Here is a tiny trained network, its code and every weight. The questions are about switching its units off for an input and a target symbol, where a switched-off unit gives its printed mean instead of its output.

import numpy as np


def w(rows, s, z=0):
    codes = np.array(rows[::2]) - 128.0
    scale = np.full(codes.shape[1], s)
    scale[-1] = z or s
    return codes * scale


def f(y):
    return np.maximum(y, 0)


def softmax(a):
    e = np.exp(a - a.max(-1, keepdims=True))
    return e / e.sum(-1, keepdims=True)


def log_softmax(a):
    a = a - a.max(-1, keepdims=True)
    return a - np.log(np.exp(a).sum(-1, keepdims=True))


def net(x, mask):
    ids = ['αεηλμσ'.index(c) for c in x.split()]
    T = len(ids)
    res = E[ids] + P[:T]
    r = res
    for j in range(3):
        rows = slice(4 * j, 4 * j + 4)
        q, k, v = (r @ M[0][rows].T for M in (Q, K, V))
        z = softmax(np.where(np.tri(T) > 0, q @ k.T / 4**0.5, -1e9)) @ v
        o = O[0][rows]
        res = res + np.where(mask[j], z, o[:, -1]) @ o[:, :-1]
    y = f(res @ A[0][:, :-1].T + A[0][:, -1])
    res = res + np.where(mask[3:15], y, B[0][:, -1]) @ B[0][:, :-1]
    return log_softmax(res[-1] @ U[:, :-1].T + U[:, -1])


Q, K, V, O, A, B = {}, {}, {}, {}, {}, {}
E = w([
[126,47,171,72],'α',
[187,70,70,90],'ε',
[68,74,142,122],'η',
[90,89,74,87],'λ',
[44,108,70,155],'μ',
[156,117,22,247],'σ',
],0.014)
P = w([
[2,90,20,91],'0',
[191,45,87,179],'1',
[131,194,163,59],'2',
[173,33,104,208],'3',
[126,198,129,90],'4',
[163,35,121,220],'5',
[140,198,146,84],'6',
[161,18,134,204],'7',
[119,195,133,88],'8',
[153,21,143,224],'9',
[127,198,138,83],'10',
[152,27,153,222],'11',
[130,202,144,90],'12',
[149,20,138,233],'13',
],0.011)
Q[0] = w([
[104,79,126,126],'head 1',
[135,62,183,141],'head 1',
[173,212,127,98],'head 1',
[102,122,156,149],'head 1',
[99,63,121,150],'head 2',
[93,225,138,58],'head 2',
[120,5,141,121],'head 2',
[76,11,105,190],'head 2',
[78,102,100,86],'head 3',
[175,143,91,125],'head 3',
[133,88,178,85],'head 3',
[123,117,115,141],'head 3',
],0.014)
K[0] = w([
[123,100,23,155],'head 1',
[108,71,121,122],'head 1',
[152,173,248,161],'head 1',
[109,87,133,111],'head 1',
[75,99,132,68],'head 2',
[116,139,220,155],'head 2',
[98,103,64,94],'head 2',
[66,91,16,110],'head 2',
[102,143,224,62],'head 3',
[159,64,128,120],'head 3',
[69,197,101,67],'head 3',
[95,105,137,190],'head 3',
],0.013)
V[0] = w([
[188,152,163,126],'head 1',
[157,1,152,185],'head 1',
[180,34,210,207],'head 1',
[91,112,108,127],'head 1',
[244,99,75,92],'head 2',
[119,102,116,72],'head 2',
[65,134,124,180],'head 2',
[43,126,69,8],'head 2',
[99,73,130,150],'head 3',
[75,80,94,69],'head 3',
[111,228,9,25],'head 3',
[86,236,112,102],'head 3',
],0.011)
O[0] = w([
[145,152,91,164,49],'head 1',
[81,92,253,193,160],'head 1',
[87,111,153,210,77],'head 1',
[113,107,200,67,176],'head 1',
[105,25,1,93,113],'head 2',
[240,76,92,160,167],'head 2',
[166,141,194,123,164],'head 2',
[174,169,107,104,251],'head 2',
[88,85,139,179,165],'head 3',
[61,129,125,204,187],'head 3',
[136,136,130,169,142],'head 3',
[134,138,62,144,93],'head 3',
],0.0084,0.016)
A[0] = w([
[9,171,80,99,239],'neuron 1',
[174,195,172,115,153],'neuron 2',
[222,58,111,93,124],'neuron 3',
[78,168,182,171,196],'neuron 4',
[57,208,79,100,130],'neuron 5',
[88,113,153,98,181],'neuron 6',
[192,143,106,131,110],'neuron 7',
[142,100,212,212,235],'neuron 8',
[181,78,178,153,55],'neuron 9',
[99,157,182,226,91],'neuron 10',
[157,30,149,91,162],'neuron 11',
[124,231,191,44,2],'neuron 12',
],0.011,0.0045)
B[0] = w([
[219,133,152,164,169],'neuron 1',
[119,160,107,55,172],'neuron 2',
[95,159,142,177,211],'neuron 3',
[119,218,117,119,184],'neuron 4',
[99,145,67,60,144],'neuron 5',
[127,70,115,92,168],'neuron 6',
[57,116,243,154,149],'neuron 7',
[148,34,120,82,248],'neuron 8',
[105,134,47,102,205],'neuron 9',
[179,197,80,156,177],'neuron 10',
[49,206,89,142,228],'neuron 11',
[135,66,157,253,156],'neuron 12',
],0.0076,0.015)
U = w([
[84,41,81,33,2],'α',
[187,33,60,176,193],'ε',
[102,199,82,71,176],'η',
[77,118,24,145,76],'λ',
[150,58,176,146,191],'μ',
[208,111,21,1,123],'σ',
],0.0096,0.0038)

Each question gives the input, a string of symbols that net reads in full, and the target symbol t.
The units are the heads (4 rows each of Q, K, V and O) and the neurons (one row each of A and B). Each row of codes is followed by its name. A weight is (code - 128) times the scale printed after its matrix; where a second scale follows, it is the last column's (O, A, B and U).
mask holds one flag per unit, heads first, then neurons. A switched-off unit (its flag False) gives its mean, the last column of its rows in O or B, instead of its output. The means were averaged over made-up inputs and are rounded, as every weight is.
A unit's drop is (log p(t) with every unit on - log p(t) with that unit switched off) / (log p(t) with every unit on - log p(t) with every unit switched off).
The circuit of an input: a set's keep is (log p(t) with only the set's units on - log p(t) with every unit switched off) / (log p(t) with every unit on - log p(t) with every unit switched off). Starting from the 12 units with the biggest drops (on a tie, the unit counted first), units are removed one at a time, each time the one whose removal leaves the highest keep (on an exact tie, the one counted first), for as long as the keep stays at least 0.8.
units of the circuit, in order: the units of the circuit, biggest drop first
most important unit: the unit with the biggest drop
top k neurons: the k neurons with the biggest drops, biggest first
heads that matter: for each layer, one digit per head in row order, 1 if its drop is at least 0.15 and else 0, layers parted by /
input μ α η η η η μ λ μ ε, target μ: top 2 neurons => (neuron 12; neuron 7)
input α μ σ, target ε: top 4 neurons => (neuron 11; neuron 2; neuron 9; neuron 1)
input λ σ μ σ ε σ, target η: most important unit => head 3
input η ε α η η η α α ε α, target σ: heads that matter => 010
input ε λ α ε ε η μ λ, target λ: heads that matter => 010
input η η α α μ α λ μ μ α λ ε, target σ: units of the circuit, in order => (head 2; neuron 2)
input η σ μ μ α μ λ μ μ η ε σ, target σ: units of the circuit, in order => (head 2; neuron 2; head 3)
input μ ε σ, target ε: units of the circuit, in order => (head 1; neuron 11)
input α λ α λ α σ μ ε μ μ η μ λ η, target ε: heads that matter => 110
input ε η ε μ η μ μ σ, target λ: heads that matter => 011
input λ λ α ε α λ η σ σ λ σ ε ε, target λ: heads that matter => 110
input λ μ σ ε σ η ε λ σ λ ε σ σ α, target η: units of the circuit, in order => (head 1; neuron 11; neuron 3)
input μ μ σ λ, target μ: units of the circuit, in order => (head 2; neuron 12)
input λ μ λ σ ε η λ λ, target η: heads that matter => 110
input λ ε η η, target η: heads that matter => 110
input μ μ μ σ η σ, target μ: units of the circuit, in order => (head 2; neuron 7)
input η ε μ μ λ η σ σ λ α, target σ: top neuron => (neuron 8)
input ε ε σ μ λ η η μ μ α μ η η, target μ: top 3 neurons => (neuron 11; neuron 9; neuron 8)
input λ μ η μ η μ μ λ σ σ, target η: units of the circuit, in order => (head 3; head 1; neuron 3; neuron 11)
input α σ μ η μ α, target ε: heads that matter => 111
input σ λ η ε α, target α: heads that matter => 110
input μ σ α σ ε λ α η λ α η η σ σ, target μ: heads that matter => 111
input σ σ λ η η α μ α λ α λ η μ ε, target α: most important unit => head 2
input η α μ η, target σ: heads that matter => 011
input μ μ ε, target λ: heads that matter => 010
input μ α μ μ, target μ: heads that matter => 110
input σ α η, target μ: heads that matter => 000
input σ μ μ σ α μ σ ε λ σ ε λ α η, target α: most important unit => neuron 8
input α α σ λ η ε μ η μ α α η, target ε: units of the circuit, in order => (neuron 8; head 1; head 2; neuron 10)
